Below are the code and all the weights of a small trained network. Each question names an input and a class and asks about switching units off, where a switched-off unit gives its printed mean instead of its output.

import numpy as np


def w(rows, s, z=0):
    codes = np.array(rows[::2]) - 128.0
    scale = np.full(codes.shape[1], s)
    scale[-1] = z or s
    return codes * scale


def f(y):
    return y / 2 * (1 + np.tanh(0.7978845608 * (y + 0.044715 * y**3)))


def log_softmax(a):
    a = a - a.max(-1, keepdims=True)
    return a - np.log(np.exp(a).sum(-1, keepdims=True))


def net(x, mask):
    res = np.array(x, float).reshape(1, 4) / 4 @ E
    y = f(res @ A[0][:, :-1].T + A[0][:, -1])
    res = res + np.where(mask, y, B[0][:, -1]) @ B[0][:, :-1]
    return log_softmax(res[-1] @ U[:, :-1].T + U[:, -1])


A, B = {}, {}
E = w([
[119,133,254,142,124,81,118,170],'x0',
[69,88,139,85,169,149,86,177],'x1',
[121,86,130,83,164,47,152,75],'x2',
[132,117,145,102,123,160,135,118],'x3',
],0.017)
A[0] = w([
[187,122,157,95,121,31,238,60,150],'n1',
[184,138,239,144,95,72,203,173,77],'n2',
[59,22,114,57,202,66,128,77,120],'n3',
[76,145,243,126,189,106,102,169,44],'n4',
[105,122,90,135,120,219,2,224,180],'n5',
[6,87,211,94,152,104,49,222,1],'n6',
[219,176,156,188,48,171,118,163,217],'n7',
],0.0081,0.0046)
B[0] = w([
[38,170,89,67,11,119,188,162,228],'n1',
[38,71,230,30,135,150,48,179,221],'n2',
[170,111,94,18,150,1,63,112,248],'n3',
[167,167,129,149,67,159,181,113,226],'n4',
[113,200,103,76,151,164,87,251,240],'n5',
[247,140,86,126,98,179,210,69,243],'n6',
[175,69,189,238,219,207,69,108,245],'n7',
],0.0091,0.012)
U = w([
[193,160,83,223,108,185,164,87,249],'0',
[18,166,117,78,100,117,87,207,140],'1',
[141,147,78,128,62,75,215,27,159],'2',
[116,70,116,91,250,63,54,96,3],'3',
[78,72,189,186,138,120,23,97,41],'4',
],0.013,0.0054)

Each question gives the input, the list of numbers given to net, and the class t.
The units are the neurons (one row each of A and B). Each row of codes is followed by its name. A weight is (code - 128) times the scale printed after its matrix; where a second scale follows, it is the last column's (A, B and U).
mask holds one flag per neuron, in row order. A switched-off neuron (its flag False) gives its mean, the last column of its row in B, instead of its output. The means were averaged over made-up inputs and are rounded, as every weight is.
A unit's drop is (log p(t) with every unit on - log p(t) with that unit switched off) / (log p(t) with every unit on - log p(t) with every unit switched off).
The circuit of an input: a set's keep is (log p(t) with only the set's units on - log p(t) with every unit switched off) / (log p(t) with every unit on - log p(t) with every unit switched off). Starting from all 7 units, units are removed one at a time, each time the one whose removal leaves the highest keep (on an exact tie, the one counted first), for as long as the keep stays at least 0.8.
units of the circuit, in order: the units of the circuit, biggest drop first
unit that matters most: the unit with the biggest drop
k most important neurons: the k neurons with the biggest drops, biggest first
drop when u is switched off: that unit's drop, to one decimal
input [8,-4,0,7], class 4: units of the circuit, in order : [n7]
input [8,1,-3,4], class 0: 3 most important neurons : [n6 n4 n3]
input [7,1,-4,-4], class 0: 2 most important neurons : [n6 n4]
input [2,-4,-8,-1], class 4: units of the circuit, in order : [n7 n6]
input [8,-8,0,-2], class 4: 2 most important neurons : [n7 n5]
input [1,-5,8,3], class 1: 4 most important neurons : [n1 n6 n2 n4]
input [3,1,6,0], class 2: 2 most important neurons : [n5 n1]
input [4,1,-8,8], class 0: 2 most important neurons : [n7 n6]
input [2,8,8,-3], class 2: 2 most important neurons : [n6 n4]
input [-5,5,2,8], class 3: 2 most important neurons : [n1 n3]
input [1,-6,5,8], class 1: units of the circuit, in order : [n6 n1]
input [6,7,4,-1], class 2: 2 most important neurons : [n6 n4]
input [6,0,6,1], class 1: 2 most important neurons : [n2 n1]
input [3,7,2,2], class 2: units of the circuit, in order : [n6]
input [8,-3,-8,6], class 4: 2 most important neurons : [n2 n7]
input [2,5,0,7], class 0: 3 most important neurons : [n6 n1 n2]
input [1,7,0,6], class 0: 3 most important neurons : [n6 n2 n1]
input [7,3,6,1], class 2: drop when n6 is switched off : 0.9
input [4,-5,-7,1], class 4: drop when n4 is switched off : 0.0
input [1,0,5,6], class 1: drop when n7 is switched off : 1.3
input [8,-3,5,-3], class 1: unit that matters most : n2
